Below is a small trained network, with its code and all its weights. Each question gives an input and a class and asks what happens when units are switched off, that is, made to give their printed mean instead of their output.

import numpy as np


def w(rows, s, z=0):
    codes = np.array(rows[::2]) - 128.0
    scale = np.full(codes.shape[1], s)
    scale[-1] = z or s
    return codes * scale


def norm(h):
    return h / np.sqrt((h * h).mean(-1, keepdims=True) + 1e-5)


def f(y):
    return np.maximum(y, 0)


def log_softmax(a):
    a = a - a.max(-1, keepdims=True)
    return a - np.log(np.exp(a).sum(-1, keepdims=True))


def net(x, mask):
    res = np.array(x, float).reshape(1, 3) / 4 @ E
    u = 0
    for l in range(2):
        y = f(norm(res) @ A[l][:, :-1].T + A[l][:, -1])
        res = res + np.where(mask[u : u + 5], y, B[l][:, -1]) @ B[l][:, :-1]
        u += 5
    return log_softmax(norm(res)[-1] @ U[:, :-1].T + U[:, -1])


A, B = {}, {}
E = w([
[230,49,210,134,111,149,203,205,74,181,83,164],'x0',
[202,116,132,142,254,133,220,166,187,155,83,218],'x1',
[76,82,87,109,132,139,48,209,147,79,114,86],'x2',
],0.0096)
A[0] = w([
[154,26,141,110,131,153,158,202,107,113,112,121,24],'0.n0',
[1,158,68,117,108,90,105,110,105,83,189,58,87],'0.n1',
[57,82,97,114,97,131,44,122,157,123,138,50,108],'0.n2',
[121,203,101,133,154,128,182,31,122,143,210,144,4],'0.n3',
[58,205,44,106,103,103,48,131,116,5,126,63,67],'0.n4',
],0.008,0.0035)
B[0] = w([
[147,171,134,186,58,43,52,171,113,103,112,189,184],'0.n0',
[114,91,113,166,57,162,124,97,205,133,137,142,243],'0.n1',
[197,80,140,188,75,162,124,134,138,135,165,87,222],'0.n2',
[168,76,141,186,73,87,80,253,30,70,69,119,184],'0.n3',
[131,173,127,123,129,185,127,185,132,159,197,65,255],'0.n4',
],0.013,0.012)
A[1] = w([
[63,116,71,118,254,134,81,182,147,65,33,74,159],'1.n0',
[109,103,173,145,127,52,134,221,198,72,167,93,60],'1.n1',
[104,101,74,202,28,72,164,168,60,52,52,157,99],'1.n2',
[139,123,122,145,64,111,122,160,59,110,174,30,253],'1.n3',
[72,113,165,107,161,176,201,134,122,220,135,196,40],'1.n4',
],0.0068,0.0031)
B[1] = w([
[90,150,140,56,82,140,210,35,102,163,120,87,149],'1.n0',
[134,101,204,76,151,113,118,116,92,140,146,131,180],'1.n1',
[125,171,59,128,117,110,80,132,144,96,100,194,235],'1.n2',
[104,126,133,87,254,124,226,95,172,147,118,153,252],'1.n3',
[181,172,69,156,106,103,41,200,60,85,72,74,137],'1.n4',
],0.011,0.012)
U = w([
[124,105,183,46,244,109,86,138,118,141,158,84,14],'0',
[69,183,115,10,173,118,207,30,120,146,89,134,158],'1',
[102,132,103,141,96,232,137,151,208,132,252,55,193],'2',
[90,119,149,113,187,126,63,86,91,134,113,73,1],'3',
[185,167,97,176,119,53,130,218,127,82,63,238,176],'4',
],0.011,0.0041)

Each question gives the input, the list of numbers given to net, and the class t.
The units are the neurons (one row each of A and B). Each row of codes is followed by its name. A weight is (code - 128) times the scale printed after its matrix; where a second scale follows, it is the last column's (A, B and U).
mask holds one flag per neuron, layer by layer. A switched-off neuron (its flag False) gives its mean, the last column of its row in B, instead of its output. The means were averaged over made-up inputs and are rounded, as every weight is.
A unit's drop is (log p(t) with every unit on - log p(t) with that unit switched off) / (log p(t) with every unit on - log p(t) with every unit switched off).
The circuit of an input: a set's keep is (log p(t) with only the set's units on - log p(t) with every unit switched off) / (log p(t) with every unit on - log p(t) with every unit switched off). Starting from all 10 units, units are removed one at a time, each time the one whose removal leaves the highest keep (on an exact tie, the one counted first), for as long as the keep stays at least 0.8.
circuit, biggest first: the units of the circuit, biggest drop first
top k neurons: the k neurons with the biggest drops, biggest first
k most important neurons of layer l: the k neurons of layer l with the biggest drops, biggest first
drop when u is switched off: that unit's drop, to one decimal
input [-5,7,0], class 1: most important neuron of layer 1 => (1.n0)
input [4,-6,-7], class 1: top 2 neurons => (0.n0; 1.n3)
input [3,-3,-4], class 1: top 2 neurons => (0.n0; 0.n3)
input [-8,6,-2], class 4: top 3 neurons => (0.n3; 1.n2; 0.n4)
input [-1,8,2], class 1: 2 most important neurons of layer 1 => (1.n0; 1.n2)
input [-5,4,-1], class 4: top 3 neurons => (0.n3; 1.n2; 0.n4)
input [0,3,6], class 4: 2 most important neurons of layer 0 => (0.n0; 0.n4)
input [-6,5,-1], class 1: top 2 neurons => (0.n2; 1.n0)
input [1,-3,-2], class 1: 2 most important neurons of layer 0 => (0.n0; 0.n4)
input [2,-8,-8], class 4: 3 most important neurons of layer 1 => (1.n2; 1.n0; 1.n1)
input [-2,5,3], class 1: drop when 0.n2 is switched off => 0.1
input [1,-2,-6], class 4: drop when 1.n2 is switched off => 0.0
input [4,-8,-5], class 1: drop when 0.n4 is switched off => 0.1
input [0,-6,-8], class 4: circuit, biggest first => (0.n3)
input [-4,0,-4], class 4: drop when 0.n3 is switched off => 2.2
